Each row has a name. Each piece below is followed by the name of the row it came from, unless a question asks for something else. Each question is about the rows just above it. Places in a row count from 0.

M: 24; 16; 12; 10; 31; -12; -4; 6; -22; 13; 50; -15; -5; 36
S: 0; -16; -7; -33; -5; -25; -41; -18; -22; -9; 49; 4; 24; 24
Z: 8; -32; -11; -18; -1; 3; -6; 37; 34; 39; 9; 32; 10; -21
F: 28; -36; 15; -12; 0; 14; -22; 15; -19; -16; -12; -7; 52; -22
D: 25; -13; 23; 4; -9; -25; 8; 2; -28; 14; 16; -15; 51; 15
Row and place of 13 in the named rows: -> M, 9
Where in the named rows is 31? -> M, 4
Row and place of -41 in the named rows: -> S, 6
Row and place of 32 in the named rows: -> Z, 11
39 is at row and place -> Z, 9
9 is at row and place -> Z, 10

Sos: 11; 36; 2; 32; -17
neli: 4; 13; -1; 13; 9
peb: 1; 33; -7; 8; 6
notob: -31; 0; -14; -29; 20
tilup: -1; 29; -7; 7; 1
reku: -28; -9; 1; -37; 25
Rami: -30; 0; -12; -31; 34
vosi: -31; 0; -14; -29; 0
nup: 0; 11; -18; 1; 5
Nuv: -12; -33; 15; 16; 0
befu: -41; 8; 9; 0; 20
rez: 4; 19; -25; 6; 1
-17 is at row and place -> Sos, 4
Row and place of 33 in the named rows: -> peb, 1
Row and place of 25 in the named rows: -> reku, 4
-37 is at row and place -> reku, 3
Row and place of 29 in the named rows: -> tilup, 1
15 is at row and place -> Nuv, 2
-1; 29; -7; 7; 1 is in which row? -> tilup

L: 3; -12; -25; -29; -25; -32; -47; -33; -36; -37
P: 1; -5; -6; -15; -6; -12; -15; -20; -18; -16
C: -22; 7; 1; -7; -6; -3; -33; -15; -14; -23
-47 is at row and place -> L, 6
Where in the named rows is -32? -> L, 5
Row and place of -23 in the named rows: -> C, 9
Where in the named rows is -20? -> P, 7

dev: 22; 15; 3; 3; -8; 27
bazav: -14; 11; -8; -5; -2; -11
gom: -13; 17; -6; -16; 1; -20
Vupo: -5; 24; -1; -4; -19; -20
ruge: -14; 11; -8; -15; 7; -20
niv: 15; 1; -6; 19; -10; 32
kup: 19; 10; -2; 12; -10; -4
Labus: 9; -9; -8; 24; -8; 31
pir: -14; 5; -10; -12; 12; -20
nolad: -14; 5; -10; -12; -13; -19
muv: -11; 21; -5; -14; -6; -19
Where in the named rows is 32? -> niv, 5
asked: 9; -9; -8; 24; -8; 31 -> Labus

E: 11; 7; 5; 9; 8; -10; 1; -3; -4; -9; -10; 23; 9; -8; -26; -9; -21; 4; 24; -13; 16; 22; -5; -26
Q: -11; -35; 16; 17; 8; 11; -5; 19; 5; 1; 3; 28; 10; 5; 14; 29; -5; -9; 17; 0; -17; -9; -4; -2
R: -11; -35; 16; 17; -17; 11; 11; 19; 5; 1; 3; 28; 10; 5; 14; 29; -5; -9; 17; 0; -17; -9; -4; -2
Row and place of -21 in the named rows: -> E, 16
asked: -11; -35; 16; 17; -17; 11; 11; 19; 5; 1; 3; 28; 10; 5; 14; 29; -5; -9; 17; 0; -17; -9; -4; -2 -> R
22 is at row and place -> E, 21

zazu: -34; 7; -32; -45; -6; -31; -11; 5; -20; 23; -22; -10; -14; 10; -1; 34; -31; 13; -25; 6; -23; -47; 20; 2; -10; 6; -1; 0; 4; -11; 2; -34; -22; 4; -24; -3; 8; 1; -15; -14; -21; -17; 15; 20; 15; 8; 10; -19; -1; 25; -9; 21; 2; 5; -14; 18; 7; 6; 6; 0; -13; -1; 1; -11
zivu: 39; -3; 25; 31; 5; 15; 6; -5; 5; -25; 14; 16; 11; -6; 0; -14; 24; -21; 24; -8; 21; 34; -20; 3; 12; -3; 1; -1; -4; 10; -4; 34; 26; -4; 17; 4; -7; -1; 7; 11; 22; 15; -9; -11; -13; -4; -9; 21; -1; -29; 8; -23; 0; -5; 16; -13; -6; -3; -6; 5; 18; 2; -2; 14
Dedam: -10; -19; 7; 14; 13; 37; 12; -7; 31; 14; 9; -19; 14; 5; 5; 8; 9; 23; 1; 14; 11; 19; -16; -30; -11; -15; 6; 14; 9; 25; 1; 3; -3; -1; 4; -5; -4; -5; 51; 5; -2; -16; -38; 7; -3; -26; -9; -7; 16; 3; 16; 6; -18; 7; -10; -27; -13; -19; -22; -29; -18; -3; 4; -7
guki: -17; -23; 7; 20; 0; 41; 21; -9; 18; 16; 7; -18; 5; 3; 14; 5; -2; 14; 0; 22; 12; 27; -22; -20; -13; -11; 7; 9; 10; 18; 7; 12; -15; 5; 1; -3; 1; -3; 41; 2; 7; -9; -29; -6; -3; -21; -3; -7; 8; 0; 12; 7; -6; 8; -4; -27; -16; -19; -17; -30; -23; -7; -2; 12
Gib: -40; -8; -12; -16; 6; 18; 6; 0; 9; 40; -6; -28; 3; 11; 6; 16; -13; 35; -15; 21; -5; -14; 4; -27; -22; -13; 4; 11; 12; 13; 3; -14; -19; 1; -12; -8; 1; -3; 36; -5; -14; -29; -26; 17; 7; -21; 0; -19; 11; 30; 8; 25; -14; 7; -21; -18; -4; -10; -15; -19; -26; -3; 4; -12
Nen: -34; -9; -12; -10; 9; 23; 5; 0; 13; 28; -2; -20; 8; 9; 3; 17; -5; 35; -11; 18; -4; -11; 2; -36; -19; -15; 3; 9; 17; 17; 1; -17; -8; 0; -12; -6; -2; -2; 38; -4; -15; -27; -24; 20; 5; -16; -2; -21; 10; 26; 14; 19; -14; 9; -14; -15; -7; -11; -14; -24; -22; -1; 4; -17
sug: 28; -4; 15; 26; -19; 2; 17; -5; -5; -28; 8; 18; -6; -12; 12; -12; 2; -28; 19; 2; 14; 37; -26; 23; 11; 10; 3; -6; -9; -9; 10; 47; -1; 10; 13; 3; 6; 4; -19; 5; 22; 26; 15; -35; -11; 8; 2; 20; -15; -31; -7; -23; 15; -4; 17; -4; -1; 0; 14; 9; 11; -7; -8; 47
pinal: 8; 26; -11; -25; 4; -49; -20; 11; -22; -12; -10; 14; -5; -1; -16; -2; 3; -13; -4; -23; -15; -33; 23; 19; 8; 11; -10; -8; -7; -16; -11; -23; 13; -7; -4; 3; -3; 2; -42; -3; -14; 4; 30; 16; 7; 23; 2; 3; -5; 5; -13; -3; 5; -7; 1; 33; 13; 19; 15; 22; 18; 12; 4; -20
The row with -34; 7; -32; -45; -6; -31; -11; 5; -20; 23; -22; -10; -14; 10; -1; 34; -31; 13; -25; 6; -23; -47; 20; 2; -10; 6; -1; 0; 4; -11; 2; -34; -22; 4; -24; -3; 8; 1; -15; -14; -21; -17; 15; 20; 15; 8; 10; -19; -1; 25; -9; 21; 2; 5; -14; 18; 7; 6; 6; 0; -13; -1; 1; -11 is -> zazu
asked: -40; -8; -12; -16; 6; 18; 6; 0; 9; 40; -6; -28; 3; 11; 6; 16; -13; 35; -15; 21; -5; -14; 4; -27; -22; -13; 4; 11; 12; 13; 3; -14; -19; 1; -12; -8; 1; -3; 36; -5; -14; -29; -26; 17; 7; -21; 0; -19; 11; 30; 8; 25; -14; 7; -21; -18; -4; -10; -15; -19; -26; -3; 4; -12 -> Gib
asked: -17; -23; 7; 20; 0; 41; 21; -9; 18; 16; 7; -18; 5; 3; 14; 5; -2; 14; 0; 22; 12; 27; -22; -20; -13; -11; 7; 9; 10; 18; 7; 12; -15; 5; 1; -3; 1; -3; 41; 2; 7; -9; -29; -6; -3; -21; -3; -7; 8; 0; 12; 7; -6; 8; -4; -27; -16; -19; -17; -30; -23; -7; -2; 12 -> guki

zetov: 32; 6; -26; 39; -34
Rito: 33; -34; 12; 34; -37
Lak: 5; -8; 18; -41; -27
lurep: -17; -2; -9; -19; -16
bul: 11; 32; -15; 4; -39
mut: 32; 6; -26; -20; -3
Where in the named rows is -8? -> Lak, 1
-19 is at row and place -> lurep, 3
Where in the named rows is -2? -> lurep, 1
Where in the named rows is -20? -> mut, 3
Row and place of 33 in the named rows: -> Rito, 0
Where in the named rows is -15? -> bul, 2
Row and place of 39 in the named rows: -> zetov, 3

vadi: -46; -41; 48; -29
Buz: 41; 40; -30; 19
biso: -31; 37; 0; -1
kopi: -6; 2; 6; 7
tusu: -20; 34; 41; 37
geza: 41; 29; 32; 36
Row and place of -30 in the named rows: -> Buz, 2
0 is at row and place -> biso, 2
7 is at row and place -> kopi, 3
Where in the named rows is 34? -> tusu, 1
Where in the named rows is -31? -> biso, 0
Where in the named rows is -1? -> biso, 3
Where in the named rows is 40? -> Buz, 1

Rura: 22; -15; -25; -1; -19; 17; 16; -33; -1; 11; 5; -27; 12; 22; 25; -6; 8; 8; -23; 2; 4; 24; 11; -12; -11; 6; 4; 20; 10; -8; 6; 36; -4; 14; 28; 19; -1; 5; -9; 21; -4; -15; -1; 3; -14; 16; -26; 5; -6; -19; 19; 1; -33; 6; -21
Pebik: 13; -10; -23; -6; -7; 13; 17; -28; -2; 11; 5; -29; 6; 28; 18; 15; 5; 3; -22; 18; -11; 26; 12; -9; -18; 8; 23; 25; 22; -3; -5; 35; -22; 26; 23; 23; -10; -12; 2; 10; -11; -25; 12; -13; 0; -13; -10; 8; -8; -10; 1; -1; -14; 3; -10
pinog: 13; -10; -23; -6; -7; 13; 17; -28; -2; 11; 5; -29; 6; 28; 18; 15; 5; 3; -22; 2; -11; 26; 12; -9; -18; 8; 23; 25; 22; -3; -10; 35; -22; 26; 23; 23; -10; -12; 2; 10; -11; -25; 12; -13; 0; -13; -10; 8; -8; -10; 1; -1; -14; 3; -10
gelil: 10; -19; -5; -7; -6; 9; 14; -22; -6; 3; 5; -22; 9; 21; 21; 2; 1; 13; -17; 20; -9; 16; 7; -12; -19; 10; 7; 13; 7; -12; 1; 29; -6; 7; 13; 25; -6; -3; -3; 11; -8; -9; 5; -8; -12; -4; -22; 2; -4; -11; 6; -11; -31; 6; -17
Gazo: 9; -17; -23; -5; -8; 8; 16; -25; 1; 7; 2; -15; 0; 17; 12; 7; 13; 8; -12; 8; -6; 17; 6; -5; -9; 11; 15; 10; 8; -4; -2; 22; -16; 11; 14; 9; -8; -6; 3; 14; -8; -16; 9; -9; -2; 8; -22; 11; 1; -21; 4; -13; -18; 11; -20
Dup: -3; 1; -2; -10; 0; 14; 3; 1; -3; 10; 10; -7; 5; 4; 12; 0; 3; -3; -3; 2; -3; 1; -2; 4; -6; -3; 9; 6; -2; -6; 7; 7; -12; 9; 9; 3; 8; -6; 11; 8; 3; -10; 8; -13; 0; -13; -10; 8; -8; -10; 1; -1; -14; 5; -10
div: 10; -11; -5; -9; -5; 17; 12; -20; -7; 11; 9; -27; 12; 22; 24; 6; -2; 6; -20; 21; -11; 19; 9; -10; -22; 4; 12; 20; 13; -11; 2; 32; -14; 18; 20; 27; -4; -6; 1; 10; -6; -16; 9; -15; -16; -12; -31; 10; -3; -18; 7; -12; -38; 5; -18
kepo: 13; -10; -23; -6; -7; 13; 17; -28; -24; 11; 5; -29; 6; 28; 18; 15; 5; 3; -22; 18; -11; 26; 12; -9; -18; 8; 23; 25; 22; -3; -5; 35; -22; 26; 23; 23; -10; -12; 2; 10; -11; -25; 12; -18; -11; -1; -40; 23; 7; -31; 5; -19; -34; 9; -21
Where do 13; -10; -23; -6; -7; 13; 17; -28; -2; 11; 5; -29; 6; 28; 18; 15; 5; 3; -22; 2; -11; 26; 12; -9; -18; 8; 23; 25; 22; -3; -10; 35; -22; 26; 23; 23; -10; -12; 2; 10; -11; -25; 12; -13; 0; -13; -10; 8; -8; -10; 1; -1; -14; 3; -10 appear? -> pinog
asked: 9; -17; -23; -5; -8; 8; 16; -25; 1; 7; 2; -15; 0; 17; 12; 7; 13; 8; -12; 8; -6; 17; 6; -5; -9; 11; 15; 10; 8; -4; -2; 22; -16; 11; 14; 9; -8; -6; 3; 14; -8; -16; 9; -9; -2; 8; -22; 11; 1; -21; 4; -13; -18; 11; -20 -> Gazo

tegas: -8; 35; 9; -21; 4; 0; -1; -2
Zitil: 24; 10; -10; 24; 10; 22; 16; 34
nop: 10; 23; -16; -29; 39; 14; -21; -5
Zomut: -8; 35; 9; -21; -5; 0; -1; -2
Nituv: -1; 35; 9; -21; -5; 0; -21; -5
-10 is at row and place -> Zitil, 2
Row and place of 23 in the named rows: -> nop, 1
The row with -1; 35; 9; -21; -5; 0; -21; -5 is -> Nituv
22 is at row and place -> Zitil, 5

